Below is a small trained network, with its code and all its weights. Each question gives an input and a class and asks what happens when units are switched off, that is, made to give their printed mean instead of their output.

import numpy as np


def w(rows, s, z=0):
    codes = np.array(rows[::2]) - 128.0
    scale = np.full(codes.shape[1], s)
    scale[-1] = z or s
    return codes * scale


def norm(h):
    return h / np.sqrt((h * h).mean(-1, keepdims=True) + 1e-5)


def f(y):
    return np.maximum(y, 0)


def log_softmax(a):
    a = a - a.max(-1, keepdims=True)
    return a - np.log(np.exp(a).sum(-1, keepdims=True))


def net(x, mask):
    res = np.array(x, float).reshape(1, 5) / 4 @ E
    u = 0
    for l in range(2):
        y = f(norm(res) @ A[l][:, :-1].T + A[l][:, -1])
        res = res + np.where(mask[u : u + 15], y, B[l][:, -1]) @ B[l][:, :-1]
        u += 15
    return log_softmax(norm(res)[-1] @ U[:, :-1].T + U[:, -1])


A, B = {}, {}
E = w([
[126,128,132,127],'x0',
[125,130,127,129],'x1',
[111,95,188,2],'x2',
[177,199,197,138],'x3',
[78,221,64,83],'x4',
],0.0052)
A[0] = w([
[236,219,160,163,55],'0.n0',
[217,206,161,164,87],'0.n1',
[53,49,127,111,104],'0.n2',
[201,175,171,142,72],'0.n3',
[180,95,128,177,136],'0.n4',
[98,104,133,165,97],'0.n5',
[226,181,169,74,95],'0.n6',
[121,179,92,103,105],'0.n7',
[59,220,99,46,86],'0.n8',
[72,154,144,151,78],'0.n9',
[108,114,178,79,93],'0.n10',
[173,30,253,132,122],'0.n11',
[129,148,197,88,75],'0.n12',
[129,31,211,164,94],'0.n13',
[190,162,79,209,2],'0.n14',
],0.0064,0.0048)
B[0] = w([
[103,185,182,56,196],'0.n0',
[101,195,191,110,200],'0.n1',
[100,101,138,99,177],'0.n2',
[109,175,188,101,168],'0.n3',
[143,165,102,165,193],'0.n4',
[133,155,130,110,141],'0.n5',
[95,160,153,97,189],'0.n6',
[175,149,123,148,166],'0.n7',
[255,155,93,157,211],'0.n8',
[144,113,117,131,130],'0.n9',
[102,112,171,131,164],'0.n10',
[195,198,102,128,254],'0.n11',
[66,116,122,120,161],'0.n12',
[187,153,54,148,207],'0.n13',
[46,124,139,160,160],'0.n14',
],0.0074,0.0043)
A[1] = w([
[134,171,167,53,152],'1.n0',
[158,149,221,58,222],'1.n1',
[62,152,150,247,15],'1.n2',
[81,172,73,79,78],'1.n3',
[186,108,151,179,96],'1.n4',
[185,63,163,156,20],'1.n5',
[157,90,168,116,81],'1.n6',
[137,91,143,120,49],'1.n7',
[181,96,159,105,123],'1.n8',
[44,190,140,254,131],'1.n9',
[92,28,40,150,133],'1.n10',
[142,184,96,221,117],'1.n11',
[118,44,34,120,251],'1.n12',
[179,114,137,12,79],'1.n13',
[175,92,141,152,6],'1.n14',
],0.0082,0.002)
B[1] = w([
[112,58,88,154,230],'1.n0',
[70,68,93,134,254],'1.n1',
[38,37,94,114,177],'1.n2',
[239,156,126,216,174],'1.n3',
[132,183,81,107,165],'1.n4',
[199,206,86,126,140],'1.n5',
[191,151,63,190,138],'1.n6',
[141,144,96,121,132],'1.n7',
[93,149,78,145,160],'1.n8',
[107,2,104,74,223],'1.n9',
[70,213,252,53,192],'1.n10',
[145,55,108,114,242],'1.n11',
[136,199,234,116,216],'1.n12',
[76,57,120,198,215],'1.n13',
[140,165,118,118,139],'1.n14',
],0.0064,0.0054)
U = w([
[76,41,113,147,252],'0',
[253,175,91,158,99],'1',
[82,197,249,86,18],'2',
],0.011,0.0013)

Each question gives the input, the list of numbers given to net, and the class t.
The units are the neurons (one row each of A and B). Each row of codes is followed by its name. A weight is (code - 128) times the scale printed after its matrix; where a second scale follows, it is the last column's (A, B and U).
mask holds one flag per neuron, layer by layer. A switched-off neuron (its flag False) gives its mean, the last column of its row in B, instead of its output. The means were averaged over made-up inputs and are rounded, as every weight is.
A unit's drop is (log p(t) with every unit on - log p(t) with that unit switched off) / (log p(t) with every unit on - log p(t) with every unit switched off).
The circuit of an input: a set's keep is (log p(t) with only the set's units on - log p(t) with every unit switched off) / (log p(t) with every unit on - log p(t) with every unit switched off). Starting from the 12 units with the biggest drops (on a tie, the unit counted first), units are removed one at a time, each time the one whose removal leaves the highest keep (on an exact tie, the one counted first), for as long as the keep stays at least 0.8.
circuit, biggest first: the units of the circuit, biggest drop first
unit that matters most: the unit with the biggest drop
k most important neurons: the k neurons with the biggest drops, biggest first
k most important neurons of layer l: the k neurons of layer l with the biggest drops, biggest first
drop of u: that unit's drop, to one decimal
input [-6,-2,7,6,-8], class 1: circuit, biggest first -> 0.n11, 0.n13
input [0,3,8,6,-7], class 0: 3 most important neurons -> 1.n1, 0.n8, 1.n13
input [0,-5,-6,6,0], class 0: 2 most important neurons of layer 0 -> 0.n11, 0.n14
input [-6,-5,4,4,7], class 1: circuit, biggest first -> 0.n8
input [2,7,7,7,1], class 0: circuit, biggest first -> 1.n1, 1.n0
input [-4,0,-3,4,1], class 2: 3 most important neurons of layer 0 -> 0.n0, 0.n1, 0.n3
input [-6,-1,-4,6,-2], class 2: 3 most important neurons of layer 0 -> 0.n0, 0.n1, 0.n3
input [5,-8,6,6,-1], class 0: 2 most important neurons -> 1.n1, 1.n0
input [-8,-4,-4,-8,5], class 2: 2 most important neurons -> 1.n10, 0.n11
input [8,1,3,-5,0], class 2: 2 most important neurons of layer 0 -> 0.n0, 0.n1
input [6,-1,3,-7,6], class 2: 2 most important neurons -> 0.n11, 1.n12
input [-5,2,-3,-6,6], class 1: 2 most important neurons -> 0.n8, 1.n3
input [7,6,-5,-7,8], class 1: 3 most important neurons -> 1.n3, 0.n8, 1.n1
input [5,-1,-5,-6,4], class 2: 4 most important neurons -> 1.n10, 0.n11, 1.n12, 0.n1
input [2,-4,5,2,7], class 1: most important neuron -> 0.n8
input [-2,8,-5,4,-5], class 0: 3 most important neurons -> 0.n8, 1.n9, 0.n14
input [2,-5,-1,-6,6], class 1: 3 most important neurons -> 0.n8, 1.n3, 0.n7
input [5,-3,-4,-6,-2], class 2: 2 most important neurons -> 1.n10, 1.n12
input [1,-4,0,-3,-2], class 2: 4 most important neurons of layer 1 -> 1.n12, 1.n10, 1.n0, 1.n3
input [4,-6,0,-5,-6], class 1: unit that matters most -> 0.n11
input [-3,5,-2,-4,-3], class 2: drop of 1.n10 -> 0.6
input [5,-8,-8,7,-1], class 0: drop of 0.n1 -> -0.1
input [-3,4,1,6,8], class 1: drop of 0.n8 -> 0.4
input [2,4,-7,4,3], class 0: drop of 1.n9 -> 0.1
